Below is a small trained network, with its code and all its weights. Each question gives an input and a class and asks what happens when units are switched off, that is, made to give their printed mean instead of their output.

import numpy as np


def w(rows, s, z=0):
    codes = np.array(rows[::2]) - 128.0
    scale = np.full(codes.shape[1], s)
    scale[-1] = z or s
    return codes * scale


def f(y):
    return y / 2 * (1 + np.tanh(0.7978845608 * (y + 0.044715 * y**3)))


def log_softmax(a):
    a = a - a.max(-1, keepdims=True)
    return a - np.log(np.exp(a).sum(-1, keepdims=True))


def net(x, mask):
    res = np.array(x, float).reshape(1, 7) / 4 @ E
    y = f(res @ A[0][:, :-1].T + A[0][:, -1])
    res = res + np.where(mask, y, B[0][:, -1]) @ B[0][:, :-1]
    return log_softmax(res[-1] @ U[:, :-1].T + U[:, -1])


A, B = {}, {}
E = w([
[130,13,197,111],'x0',
[122,159,194,59],'x1',
[137,128,126,127],'x2',
[131,125,122,134],'x3',
[1,130,147,147],'x4',
[127,131,131,124],'x5',
[136,161,213,197],'x6',
],0.0096)
A[0] = w([
[80,100,80,67,117],'N1',
[137,139,175,194,123],'N2',
[121,153,82,115,90],'N3',
[173,141,21,113,166],'N4',
[100,131,117,184,171],'N5',
[115,152,144,92,195],'N6',
[98,81,180,88,92],'N7',
[141,99,93,207,145],'N8',
[134,142,167,149,91],'N9',
[136,181,122,138,87],'N10',
[116,111,85,90,127],'N11',
[173,92,157,102,114],'N12',
[139,188,106,198,107],'N13',
[139,155,169,136,169],'N14',
[175,165,47,163,253],'N15',
[118,70,148,156,65],'N16',
[171,82,173,129,116],'N17',
[146,144,102,196,180],'N18',
[147,183,194,45,188],'N19',
[121,109,94,77,67],'N20',
[123,121,105,101,131],'N21',
[77,201,79,171,119],'N22',
[79,103,190,105,106],'N23',
[209,113,112,156,193],'N24',
[106,67,136,138,119],'N25',
[70,134,128,79,194],'N26',
[210,160,111,151,180],'N27',
[151,2,137,147,112],'N28',
[126,157,153,111,185],'N29',
[155,201,66,100,73],'N30',
[192,153,158,75,175],'N31',
[102,153,158,72,173],'N32',
[106,116,92,75,151],'N33',
[175,99,102,123,152],'N34',
[115,95,84,90,79],'N35',
[86,152,172,94,154],'N36',
[107,115,116,150,195],'N37',
],0.013,0.0056)
B[0] = w([
[179,134,189,152,193],'N1',
[253,112,221,112,176],'N2',
[192,151,139,68,154],'N3',
[106,97,185,143,237],'N4',
[110,84,194,115,178],'N5',
[99,80,98,121,169],'N6',
[149,196,103,100,184],'N7',
[97,93,93,32,183],'N8',
[223,142,120,119,142],'N9',
[184,177,134,50,155],'N10',
[174,115,204,120,167],'N11',
[60,190,128,106,168],'N12',
[118,139,126,64,193],'N13',
[189,78,145,103,165],'N14',
[87,97,129,89,255],'N15',
[152,156,107,113,157],'N16',
[87,193,138,79,175],'N17',
[148,59,146,111,187],'N18',
[104,53,94,94,214],'N19',
[219,181,170,135,151],'N20',
[197,95,186,118,145],'N21',
[108,163,139,95,220],'N22',
[110,154,102,106,187],'N23',
[47,124,155,166,209],'N24',
[48,209,103,72,173],'N25',
[97,115,168,161,198],'N26',
[69,130,151,147,211],'N27',
[114,176,119,61,224],'N28',
[137,80,142,80,163],'N29',
[122,223,116,122,199],'N30',
[35,99,116,229,196],'N31',
[41,91,113,110,179],'N32',
[178,81,223,161,178],'N33',
[77,134,154,154,176],'N34',
[193,176,189,143,161],'N35',
[143,97,125,179,182],'N36',
[44,82,130,182,167],'N37',
],0.0061,0.0097)
U = w([
[131,247,87,48,4],'0',
[211,115,193,116,79],'1',
[110,123,120,118,243],'2',
[129,106,120,105,243],'3',
[110,74,96,101,88],'4',
[86,140,124,153,82],'5',
[127,113,106,105,212],'6',
[190,131,58,167,15],'7',
],0.015,0.0035)

Each question gives the input, the list of numbers given to net, and the class t.
The units are the neurons (one row each of A and B). Each row of codes is followed by its name. A weight is (code - 128) times the scale printed after its matrix; where a second scale follows, it is the last column's (A, B and U).
mask holds one flag per neuron, in row order. A switched-off neuron (its flag False) gives its mean, the last column of its row in B, instead of its output. The means were averaged over made-up inputs and are rounded, as every weight is.
A unit's drop is (log p(t) with every unit on - log p(t) with that unit switched off) / (log p(t) with every unit on - log p(t) with every unit switched off).
The circuit of an input: a set's keep is (log p(t) with only the set's units on - log p(t) with every unit switched off) / (log p(t) with every unit on - log p(t) with every unit switched off). Starting from the 12 units with the biggest drops (on a tie, the unit counted first), units are removed one at a time, each time the one whose removal leaves the highest keep (on an exact tie, the one counted first), for as long as the keep stays at least 0.8.
circuit, biggest first: the units of the circuit, biggest drop first
unit that matters most: the unit with the biggest drop
top k neurons: the k neurons with the biggest drops, biggest first
drop when u is switched off: that unit's drop, to one decimal
input [-6,6,-6,0,-1,6,8], class 1: circuit, biggest first : (N2)
input [5,8,4,6,-1,3,0], class 4: circuit, biggest first : (N19, N32)
input [7,5,6,-2,-8,0,1], class 5: circuit, biggest first : (N31, N12)
input [-1,-5,5,0,-7,-2,2], class 5: circuit, biggest first : (N24, N27)
input [-8,-6,-8,-8,6,-8,4], class 0: top 3 neurons : (N22, N13, N10)
input [8,8,7,6,-5,-1,3], class 0: circuit, biggest first : (N17, N12)
input [5,5,6,5,2,2,-6], class 1: circuit, biggest first : (N33, N1)
input [2,-8,5,5,-5,-1,6], class 4: circuit, biggest first : (N8, N15)
input [5,8,2,5,-8,3,-1], class 4: circuit, biggest first : (N19, N31)
input [-5,-6,-5,-3,-1,-1,1], class 4: circuit, biggest first : (N18, N15)
input [0,8,-6,0,3,2,-4], class 4: top 2 neurons : (N19, N32)
input [-6,6,-3,8,-2,-4,8], class 1: top 2 neurons : (N2, N14)
input [8,-6,3,-6,-7,0,3], class 0: top 2 neurons : (N28, N17)
input [4,8,1,-6,-8,1,-6], class 4: circuit, biggest first : (N19)
input [8,-6,-5,-4,-1,-3,-6], class 0: top 2 neurons : (N28, N25)
input [-6,2,6,6,-4,2,-7], class 1: top 2 neurons : (N4, N33)
input [2,4,0,8,-8,4,1], class 5: drop when N24 is switched off : 0.1
input [8,-4,-4,4,7,5,3], class 0: drop when N25 is switched off : 0.2
input [8,1,-4,-8,5,-4,-2], class 0: drop when N28 is switched off : 0.1
input [-6,-2,6,-7,4,1,-7], class 1: unit that matters most : N33
input [6,1,1,-6,4,-4,0], class 0: drop when N7 is switched off : 0.2
